Below is a small trained network, with its code and all its weights. Each question gives an input and a class and asks what happens when units are switched off, that is, made to give their printed mean instead of their output.

import numpy as np


def w(rows, s, z=0):
    codes = np.array(rows[::2]) - 128.0
    scale = np.full(codes.shape[1], s)
    scale[-1] = z or s
    return codes * scale


def norm(h):
    return h / np.sqrt((h * h).mean(-1, keepdims=True) + 1e-5)


def f(y):
    return y / 2 * (1 + np.tanh(0.7978845608 * (y + 0.044715 * y**3)))


def log_softmax(a):
    a = a - a.max(-1, keepdims=True)
    return a - np.log(np.exp(a).sum(-1, keepdims=True))


def net(x, mask):
    res = np.array(x, float).reshape(1, 8) / 4 @ E
    u = 0
    for l in range(3):
        y = f(norm(res) @ A[l][:, :-1].T + A[l][:, -1])
        res = res + np.where(mask[u : u + 8], y, B[l][:, -1]) @ B[l][:, :-1]
        u += 8
    return log_softmax(norm(res)[-1] @ U[:, :-1].T + U[:, -1])


A, B = {}, {}
E = w([
[157,143,178,153,94,136,184,195],'x0',
[87,1,241,172,71,83,103,93],'x1',
[158,162,219,103,142,71,119,72],'x2',
[156,75,45,90,173,34,134,152],'x3',
[75,153,124,145,167,56,84,198],'x4',
[76,102,159,103,136,140,204,175],'x5',
[175,122,154,127,168,73,132,94],'x6',
[193,70,133,172,150,99,140,145],'x7',
],0.0071)
A[0] = w([
[114,255,118,90,111,204,117,176,48],'0.n0',
[98,230,139,169,91,226,98,128,2],'0.n1',
[188,227,105,129,209,44,168,131,78],'0.n2',
[234,112,211,149,77,109,195,95,155],'0.n3',
[164,14,181,153,108,77,154,71,46],'0.n4',
[148,118,178,202,149,159,155,147,33],'0.n5',
[85,72,81,174,125,105,167,254,54],'0.n6',
[29,248,186,167,167,96,123,127,34],'0.n7',
],0.0058,0.0027)
B[0] = w([
[122,190,71,118,139,197,177,55,237],'0.n0',
[108,103,26,93,83,224,171,131,199],'0.n1',
[141,186,60,58,224,54,109,48,247],'0.n2',
[201,52,103,104,192,254,152,122,254],'0.n3',
[179,137,76,115,81,199,59,92,227],'0.n4',
[145,76,134,91,19,158,137,125,128],'0.n5',
[181,50,224,146,183,130,210,132,222],'0.n6',
[138,148,154,105,238,63,182,34,189],'0.n7',
],0.0071,0.003)
A[1] = w([
[46,66,64,152,134,66,155,172,26],'1.n0',
[147,56,95,130,100,92,130,85,27],'1.n1',
[113,44,94,196,156,173,187,163,167],'1.n2',
[227,201,108,117,203,86,141,163,126],'1.n3',
[96,49,125,128,133,91,158,216,2],'1.n4',
[110,194,90,91,183,163,201,132,218],'1.n5',
[71,149,157,113,50,124,187,153,82],'1.n6',
[86,168,134,119,90,100,191,255,137],'1.n7',
],0.0078,0.0035)
B[1] = w([
[205,33,191,121,49,197,233,174,145],'1.n0',
[171,186,45,43,149,116,86,121,138],'1.n1',
[177,100,148,90,113,68,82,76,200],'1.n2',
[167,187,35,2,196,58,124,71,221],'1.n3',
[200,38,175,196,81,190,154,131,152],'1.n4',
[188,164,30,57,150,88,115,92,255],'1.n5',
[145,101,124,79,162,17,186,95,135],'1.n6',
[156,59,152,20,144,87,132,78,150],'1.n7',
],0.0079,0.0071)
A[2] = w([
[92,73,153,109,166,57,135,77,125],'2.n0',
[145,66,73,101,111,132,100,95,22],'2.n1',
[80,131,158,172,138,51,94,84,21],'2.n2',
[121,166,129,254,118,35,67,158,152],'2.n3',
[90,79,103,167,65,146,75,118,43],'2.n4',
[58,111,156,71,117,90,187,69,164],'2.n5',
[38,143,170,105,122,158,189,140,2],'2.n6',
[161,147,70,126,74,165,130,145,201],'2.n7',
],0.0079,0.0033)
B[2] = w([
[149,204,137,176,166,154,84,216,223],'2.n0',
[181,154,77,102,112,20,107,84,214],'2.n1',
[138,254,141,160,209,122,102,160,113],'2.n2',
[81,207,124,182,203,50,101,161,118],'2.n3',
[134,140,43,76,173,84,64,129,139],'2.n4',
[163,129,115,156,193,62,17,155,222],'2.n5',
[155,157,102,123,219,36,99,70,112],'2.n6',
[78,176,102,142,56,116,110,116,255],'2.n7',
],0.0078,0.0032)
U = w([
[254,196,8,3,235,4,92,73,225],'0',
[47,242,201,239,251,5,19,196,2],'1',
[65,215,60,160,48,249,199,130,53],'2',
[232,16,222,202,101,131,139,148,146],'3',
],0.0075,0.0052)

Each question gives the input, the list of numbers given to net, and the class t.
The units are the neurons (one row each of A and B). Each row of codes is followed by its name. A weight is (code - 128) times the scale printed after its matrix; where a second scale follows, it is the last column's (A, B and U).
mask holds one flag per neuron, layer by layer. A switched-off neuron (its flag False) gives its mean, the last column of its row in B, instead of its output. The means were averaged over made-up inputs and are rounded, as every weight is.
A unit's drop is (log p(t) with every unit on - log p(t) with that unit switched off) / (log p(t) with every unit on - log p(t) with every unit switched off).
The circuit of an input: a set's keep is (log p(t) with only the set's units on - log p(t) with every unit switched off) / (log p(t) with every unit on - log p(t) with every unit switched off). Starting from the 12 units with the biggest drops (on a tie, the unit counted first), units are removed one at a time, each time the one whose removal leaves the highest keep (on an exact tie, the one counted first), for as long as the keep stays at least 0.8.
circuit, biggest first: the units of the circuit, biggest drop first
k most important neurons: the k neurons with the biggest drops, biggest first
k most important neurons of layer l: the k neurons of layer l with the biggest drops, biggest first
drop when u is switched off: that unit's drop, to one decimal
input [-6,8,1,1,-1,7,-1,-5], class 1: 2 most important neurons of layer 1 => [1.n5 1.n3]
input [0,8,-7,0,-1,1,0,-5], class 3: circuit, biggest first => [1.n5]
input [-5,3,3,-8,3,6,-6,-3], class 1: circuit, biggest first => [1.n3 2.n5]
input [-4,-6,-2,-4,-8,3,1,-5], class 2: 2 most important neurons => [1.n3 0.n2]
input [1,6,-4,3,5,-6,-1,5], class 3: circuit, biggest first => [1.n3 1.n5]
input [6,4,-7,-7,5,-5,-7,-6], class 0: circuit, biggest first => [1.n6 1.n7]
input [2,6,-4,-6,0,-4,4,-6], class 3: 2 most important neurons => [1.n3 1.n5]
input [-4,7,-5,-5,-4,-5,-5,4], class 2: 2 most important neurons of layer 2 => [2.n5 2.n7]
input [-4,5,6,6,8,2,-4,1], class 1: 2 most important neurons => [0.n3 0.n1]
input [6,4,0,-7,5,8,-7,-2], class 0: 4 most important neurons => [1.n6 1.n7 2.n6 2.n5]
input [4,7,-5,-3,0,-7,1,-1], class 2: 4 most important neurons of layer 1 => [1.n3 1.n5 1.n7 1.n6]
input [-3,8,3,-2,-3,8,-1,-2], class 1: 3 most important neurons of layer 2 => [2.n5 2.n0 2.n4]
input [-1,-1,-7,-7,3,-1,-2,1], class 2: 2 most important neurons => [1.n3 0.n0]
input [7,7,6,0,-3,-5,-7,-6], class 3: most important neuron => [1.n5]
input [1,1,2,-3,-1,-4,-3,-3], class 2: drop when 1.n3 is switched off => 0.3
input [6,5,-6,4,-2,-7,-5,1], class 3: drop when 1.n5 is switched off => 0.2
input [0,-2,-2,-6,-1,-8,0,-3], class 2: drop when 1.n3 is switched off => 0.1
input [6,-7,3,-6,-7,0,0,5], class 2: drop when 0.n7 is switched off => 0.2
